Below are the code and all the weights of a small trained network. Each question names an input and a target symbol and asks about switching units off, where a switched-off unit gives its printed mean instead of its output.

import numpy as np


def w(rows, s, z=0):
    codes = np.array(rows[::2]) - 128.0
    scale = np.full(codes.shape[1], s)
    scale[-1] = z or s
    return codes * scale


def norm(h):
    return h / np.sqrt((h * h).mean(-1, keepdims=True) + 1e-5)


def f(y):
    return np.maximum(y, 0)


def softmax(a):
    e = np.exp(a - a.max(-1, keepdims=True))
    return e / e.sum(-1, keepdims=True)


def log_softmax(a):
    a = a - a.max(-1, keepdims=True)
    return a - np.log(np.exp(a).sum(-1, keepdims=True))


def net(x, mask):
    ids = ['γδεθμπστω'.index(c) for c in x.split()]
    T = len(ids)
    res = E[ids] + P[:T]
    u = 0
    for l in range(2):
        r = norm(res)
        for j in range(2):
            rows = slice(2 * j, 2 * j + 2)
            q, k, v = (r @ M[l][rows].T for M in (Q, K, V))
            z = softmax(np.where(np.tri(T) > 0, q @ k.T / 2**0.5, -1e9)) @ v
            o = O[l][rows]
            res = res + np.where(mask[u + j], z, o[:, -1]) @ o[:, :-1]
        u += 2
        y = f(norm(res) @ A[l][:, :-1].T + A[l][:, -1])
        res = res + np.where(mask[u : u + 4], y, B[l][:, -1]) @ B[l][:, :-1]
        u += 4
    return log_softmax(norm(res)[-1] @ U[:, :-1].T + U[:, -1])


Q, K, V, O, A, B = {}, {}, {}, {}, {}, {}
E = w([
[100,127,81,173,70,159,145,61],'γ',
[72,120,82,173,95,152,117,71],'δ',
[84,116,80,190,77,168,129,83],'ε',
[145,125,83,202,34,182,175,77],'θ',
[96,122,158,98,123,255,109,36],'μ',
[130,153,55,144,157,215,200,117],'π',
[110,104,71,71,163,175,189,76],'σ',
[113,149,138,132,134,150,230,35],'τ',
[154,15,177,152,139,194,225,125],'ω',
],0.0006)
P = w([
[140,247,105,36,67,90,38,206],'0',
[81,224,135,82,87,125,93,189],'1',
[65,212,152,99,106,129,107,189],'2',
[66,175,151,124,124,117,111,174],'3',
[68,143,143,143,144,109,119,148],'4',
[82,118,147,150,158,100,120,117],'5',
[96,92,144,169,175,82,112,92],'6',
[111,69,146,176,187,66,115,70],'7',
[119,50,149,191,204,58,116,47],'8',
[133,27,163,195,201,36,117,50],'9',
[140,18,164,202,211,37,125,32],'10',
[148,2,176,217,224,38,117,26],'11',
],0.0004)
Q[0] = w([
[140,153,187,70,128,54,114,246],'0.h1',
[175,167,144,85,124,26,116,232],'0.h1',
[162,1,178,170,138,170,221,61],'0.h2',
[83,126,78,117,178,105,161,38],'0.h2',
],0.004)
K[0] = w([
[41,253,36,136,28,168,16,71],'0.h1',
[25,188,87,98,69,164,24,57],'0.h1',
[74,85,67,146,207,38,119,51],'0.h2',
[175,21,191,153,188,152,174,104],'0.h2',
],0.0037)
V[0] = w([
[58,121,164,82,42,144,95,241],'0.h1',
[86,250,92,166,152,91,53,132],'0.h1',
[142,148,109,39,125,170,204,119],'0.h2',
[79,144,74,123,195,62,75,95],'0.h2',
],0.0011)
O[0] = w([
[93,63,95,175,157,108,159,21,105],'0.h1',
[208,148,44,94,145,109,78,60,2],'0.h1',
[111,183,181,124,66,88,80,135,199],'0.h2',
[4,138,101,85,160,133,164,52,120],'0.h2',
],0.0014,0.00073)
A[0] = w([
[154,142,143,201,69,98,129,98,81],'0.n1',
[106,120,215,147,83,157,122,192,251],'0.n2',
[25,144,163,134,125,76,57,106,75],'0.n3',
[81,162,219,2,153,172,142,59,84],'0.n4',
],0.0013,0.0003)
B[0] = w([
[154,137,62,143,252,135,102,206,196],'0.n1',
[107,171,130,20,107,159,181,72,219],'0.n2',
[237,143,98,146,98,190,197,180,209],'0.n3',
[110,125,73,243,156,86,79,213,244],'0.n4',
],0.0013,0.0011)
Q[1] = w([
[132,150,67,242,167,191,73,58],'1.h1',
[122,220,140,56,69,157,109,211],'1.h1',
[165,53,168,75,102,33,57,111],'1.h2',
[29,95,118,254,250,198,234,185],'1.h2',
],0.0054)
K[1] = w([
[116,117,141,108,253,133,167,141],'1.h1',
[149,226,52,82,74,83,107,147],'1.h1',
[142,185,83,115,73,170,85,111],'1.h2',
[147,43,193,126,153,120,179,100],'1.h2',
],0.0061)
V[1] = w([
[105,139,150,85,141,139,249,114],'1.h1',
[84,131,191,99,160,194,47,143],'1.h1',
[198,132,138,131,78,236,152,102],'1.h2',
[132,82,60,87,171,169,93,194],'1.h2',
],0.002)
O[1] = w([
[104,143,39,51,162,118,145,158,146],'1.h1',
[152,185,81,156,179,198,151,46,92],'1.h1',
[193,55,76,91,150,99,112,80,254],'1.h2',
[121,98,103,74,19,253,185,158,97],'1.h2',
],0.0025,0.00078)
A[1] = w([
[228,166,166,120,28,170,85,167,181],'1.n1',
[249,57,39,90,119,205,80,165,120],'1.n2',
[144,208,62,168,127,126,56,168,254],'1.n3',
[70,164,133,123,156,252,51,99,137],'1.n4',
],0.0014,0.00091)
B[1] = w([
[77,71,83,163,214,116,254,161,237],'1.n1',
[159,224,142,64,166,142,44,172,247],'1.n2',
[106,187,247,71,181,136,103,91,254],'1.n3',
[162,132,74,86,82,35,186,162,224],'1.n4',
],0.0016,0.00096)
U = w([
[138,127,156,103,98,51,96,94,38],'γ',
[111,116,141,63,86,84,84,41,109],'δ',
[62,45,96,163,53,129,39,115,150],'ε',
[230,53,105,186,119,75,77,230,141],'θ',
[208,155,108,234,159,211,140,7,164],'μ',
[202,225,79,3,174,182,74,179,177],'π',
[25,137,99,142,63,208,245,197,175],'σ',
[50,228,241,193,178,67,109,171,150],'τ',
[122,67,126,60,156,116,200,102,6],'ω',
],0.0058,0.0023)

Each question gives the input, a string of symbols that net reads in full, and the target symbol t.
The units are the heads (2 rows each of Q, K, V and O) and the neurons (one row each of A and B). Each row of codes is followed by its name. A weight is (code - 128) times the scale printed after its matrix; where a second scale follows, it is the last column's (O, A, B and U).
mask holds one flag per unit, layer by layer, with each layer's heads first. A switched-off unit (its flag False) gives its mean, the last column of its rows in O or B, instead of its output. The means were averaged over made-up inputs and are rounded, as every weight is.
A unit's drop is (log p(t) with every unit on - log p(t) with that unit switched off) / (log p(t) with every unit on - log p(t) with every unit switched off).
The circuit of an input: a set's keep is (log p(t) with only the set's units on - log p(t) with every unit switched off) / (log p(t) with every unit on - log p(t) with every unit switched off). Starting from all 12 units, units are removed one at a time, each time the one whose removal leaves the highest keep (on an exact tie, the one counted first), for as long as the keep stays at least 0.8.
units of the circuit, in order: the units of the circuit, biggest drop first
k most important neurons: the k neurons with the biggest drops, biggest first
top k neurons in layer l: the k neurons of layer l with the biggest drops, biggest first
heads that matter: for each layer, one digit per head in row order, 1 if its drop is at least 0.15 and else 0, layers parted by /
input σ δ σ μ θ δ γ π δ, target π: units of the circuit, in order	0.n3, 0.h1, 1.n2
input θ γ θ ε ε, target θ: heads that matter	10 / 11
input μ τ ω, target μ: units of the circuit, in order	1.h1, 0.n4
input π γ μ π π σ γ γ γ ε θ, target θ: units of the circuit, in order	1.h1, 0.h1
input π θ τ ε ε θ π π, target π: heads that matter	10 / 00
input ε ε μ σ π π ε τ ε δ, target τ: units of the circuit, in order	1.h2
input ε π τ ε γ μ ε, target μ: 2 most important neurons	0.n4, 0.n2
input τ ε γ, target τ: 2 most important neurons	1.n3, 0.n2
input ε γ θ, target θ: units of the circuit, in order	1.h1, 0.h1, 0.n1
input π τ μ μ π θ γ ε, target θ: 2 most important neurons	0.n2, 0.n1
input γ π τ μ π δ ω μ θ ε, target π: heads that matter	00 / 10
input ω σ ε, target π: heads that matter	01 / 01
input ε μ τ ε δ π σ σ δ μ σ μ, target σ: heads that matter	10 / 01
input θ μ π γ, target π: heads that matter	00 / 01
input ω δ μ δ, target π: heads that matter	01 / 11
input μ μ π π μ δ μ τ δ θ ε σ, target σ: units of the circuit, in order	1.h2, 0.h1, 0.n1, 0.n4
input γ ε θ μ μ π μ π γ σ θ, target σ: heads that matter	10 / 01
input μ μ ω, target μ: units of the circuit, in order	1.h1
input δ μ θ, target μ: top 2 neurons in layer 0	0.n2, 0.n4
input ε θ μ π ε δ μ γ τ, target τ: units of the circuit, in order	1.h2, 0.h1, 0.n4
input μ δ σ θ δ θ μ δ σ π, target σ: units of the circuit, in order	1.h2
